Below are the code and all the weights of a small trained network. Each question names an input and a class and asks about switching units off, where a switched-off unit gives its printed mean instead of its output.

import numpy as np


def w(rows, s, z=0):
    codes = np.array(rows[::2]) - 128.0
    scale = np.full(codes.shape[1], s)
    scale[-1] = z or s
    return codes * scale


def f(y):
    return y / 2 * (1 + np.tanh(0.7978845608 * (y + 0.044715 * y**3)))


def log_softmax(a):
    a = a - a.max(-1, keepdims=True)
    return a - np.log(np.exp(a).sum(-1, keepdims=True))


def net(x, mask):
    res = np.array(x, float).reshape(1, 4) / 4 @ E
    y = f(res @ A[0][:, :-1].T + A[0][:, -1])
    res = res + np.where(mask, y, B[0][:, -1]) @ B[0][:, :-1]
    return log_softmax(res[-1] @ U[:, :-1].T + U[:, -1])


A, B = {}, {}
E = w([
[57,74,39],'x0',
[76,254,110],'x1',
[126,128,127],'x2',
[234,177,54],'x3',
],0.0096)
A[0] = w([
[197,126,44,166],'neuron 1',
[134,129,114,106],'neuron 2',
[146,121,187,103],'neuron 3',
[66,123,213,161],'neuron 4',
[138,170,116,88],'neuron 5',
[39,161,246,44],'neuron 6',
[82,128,3,17],'neuron 7',
[108,141,136,110],'neuron 8',
[152,122,202,104],'neuron 9',
[180,198,110,111],'neuron 10',
[170,116,83,103],'neuron 11',
[149,180,130,105],'neuron 12',
[158,115,153,104],'neuron 13',
[117,144,128,128],'neuron 14',
[115,107,148,117],'neuron 15',
[139,105,190,87],'neuron 16',
[118,125,124,136],'neuron 17',
[58,72,131,129],'neuron 18',
[113,110,130,117],'neuron 19',
[137,63,78,91],'neuron 20',
[135,124,99,95],'neuron 21',
[140,161,124,114],'neuron 22',
[130,132,108,133],'neuron 23',
[150,211,80,68],'neuron 24',
[111,104,121,137],'neuron 25',
[101,112,127,111],'neuron 26',
[113,121,61,103],'neuron 27',
[126,129,137,122],'neuron 28',
[139,138,117,144],'neuron 29',
[89,124,10,172],'neuron 30',
[145,120,104,101],'neuron 31',
[35,194,104,5],'neuron 32',
[97,101,108,130],'neuron 33',
[88,77,138,119],'neuron 34',
[78,132,123,52],'neuron 35',
[133,132,119,124],'neuron 36',
[202,114,35,53],'neuron 37',
[157,177,127,117],'neuron 38',
[188,127,144,78],'neuron 39',
[133,156,122,121],'neuron 40',
[113,126,141,96],'neuron 41',
[143,129,116,132],'neuron 42',
[162,161,142,104],'neuron 43',
[60,202,109,126],'neuron 44',
[190,95,142,79],'neuron 45',
[190,85,141,90],'neuron 46',
[117,111,128,121],'neuron 47',
],0.017,0.012)
B[0] = w([
[88,188,162,242],'neuron 1',
[129,129,136,125],'neuron 2',
[128,100,181,153],'neuron 3',
[134,82,213,226],'neuron 4',
[121,119,95,154],'neuron 5',
[42,217,154,208],'neuron 6',
[4,226,188,187],'neuron 7',
[119,132,137,131],'neuron 8',
[136,97,198,165],'neuron 9',
[132,138,47,214],'neuron 10',
[130,114,180,163],'neuron 11',
[118,128,81,173],'neuron 12',
[100,127,178,136],'neuron 13',
[124,137,119,137],'neuron 14',
[160,128,123,142],'neuron 15',
[182,116,158,152],'neuron 16',
[132,129,117,134],'neuron 17',
[180,108,27,203],'neuron 18',
[146,128,116,135],'neuron 19',
[168,93,76,175],'neuron 20',
[133,132,150,131],'neuron 21',
[120,130,98,153],'neuron 22',
[135,133,123,140],'neuron 23',
[126,116,36,206],'neuron 24',
[143,116,97,150],'neuron 25',
[141,128,108,139],'neuron 26',
[104,138,172,166],'neuron 27',
[135,135,135,127],'neuron 28',
[136,142,119,147],'neuron 29',
[178,68,175,247],'neuron 30',
[137,127,153,133],'neuron 31',
[214,67,235,172],'neuron 32',
[135,119,82,160],'neuron 33',
[182,113,67,178],'neuron 34',
[156,115,124,133],'neuron 35',
[124,130,127,130],'neuron 36',
[162,75,235,198],'neuron 37',
[123,137,78,179],'neuron 38',
[97,159,110,147],'neuron 39',
[122,132,102,148],'neuron 40',
[135,134,136,124],'neuron 41',
[135,139,134,138],'neuron 42',
[96,122,91,158],'neuron 43',
[78,169,184,217],'neuron 44',
[72,164,180,152],'neuron 45',
[79,163,189,161],'neuron 46',
[138,120,116,134],'neuron 47',
],0.038,0.013)
U = w([
[209,48,198,185],'0',
[68,217,143,221],'1',
[189,119,2,6],'2',
],0.0063,0.0026)

Each question gives the input, the list of numbers given to net, and the class t.
The units are the neurons (one row each of A and B). Each row of codes is followed by its name. A weight is (code - 128) times the scale printed after its matrix; where a second scale follows, it is the last column's (A, B and U).
mask holds one flag per neuron, in row order. A switched-off neuron (its flag False) gives its mean, the last column of its row in B, instead of its output. The means were averaged over made-up inputs and are rounded, as every weight is.
A unit's drop is (log p(t) with every unit on - log p(t) with that unit switched off) / (log p(t) with every unit on - log p(t) with every unit switched off).
most important unit: the unit with the biggest drop
k most important neurons: the k neurons with the biggest drops, biggest first
drop when u is switched off: that unit's drop, to one decimal
input [3,8,-8,-5], class 0: most important unit -> neuron 32
input [0,-8,2,2], class 1: 4 most important neurons -> (neuron 30; neuron 46; neuron 45; neuron 4)
input [1,3,3,-1], class 0: 3 most important neurons -> (neuron 7; neuron 6; neuron 1)
input [-5,0,-1,-8], class 0: 2 most important neurons -> (neuron 4; neuron 7)
input [4,3,-3,0], class 0: 3 most important neurons -> (neuron 30; neuron 6; neuron 1)
input [8,0,0,2], class 0: 3 most important neurons -> (neuron 30; neuron 6; neuron 20)
input [2,2,0,-7], class 0: 2 most important neurons -> (neuron 4; neuron 7)
input [1,-5,-7,-2], class 2: 2 most important neurons -> (neuron 37; neuron 30)
input [7,7,1,-3], class 0: 2 most important neurons -> (neuron 32; neuron 30)
input [0,5,-1,4], class 2: 2 most important neurons -> (neuron 24; neuron 6)
input [7,2,-5,-7], class 0: 2 most important neurons -> (neuron 32; neuron 4)
input [7,7,2,-1], class 0: 2 most important neurons -> (neuron 32; neuron 30)
input [-6,2,-5,1], class 2: drop when neuron 7 is switched off -> 0.1
input [8,2,-2,-4], class 0: drop when neuron 7 is switched off -> 0.0
input [3,-1,-2,-6], class 2: most important unit -> neuron 18
input [-1,-5,1,5], class 1: drop when neuron 30 is switched off -> 0.3
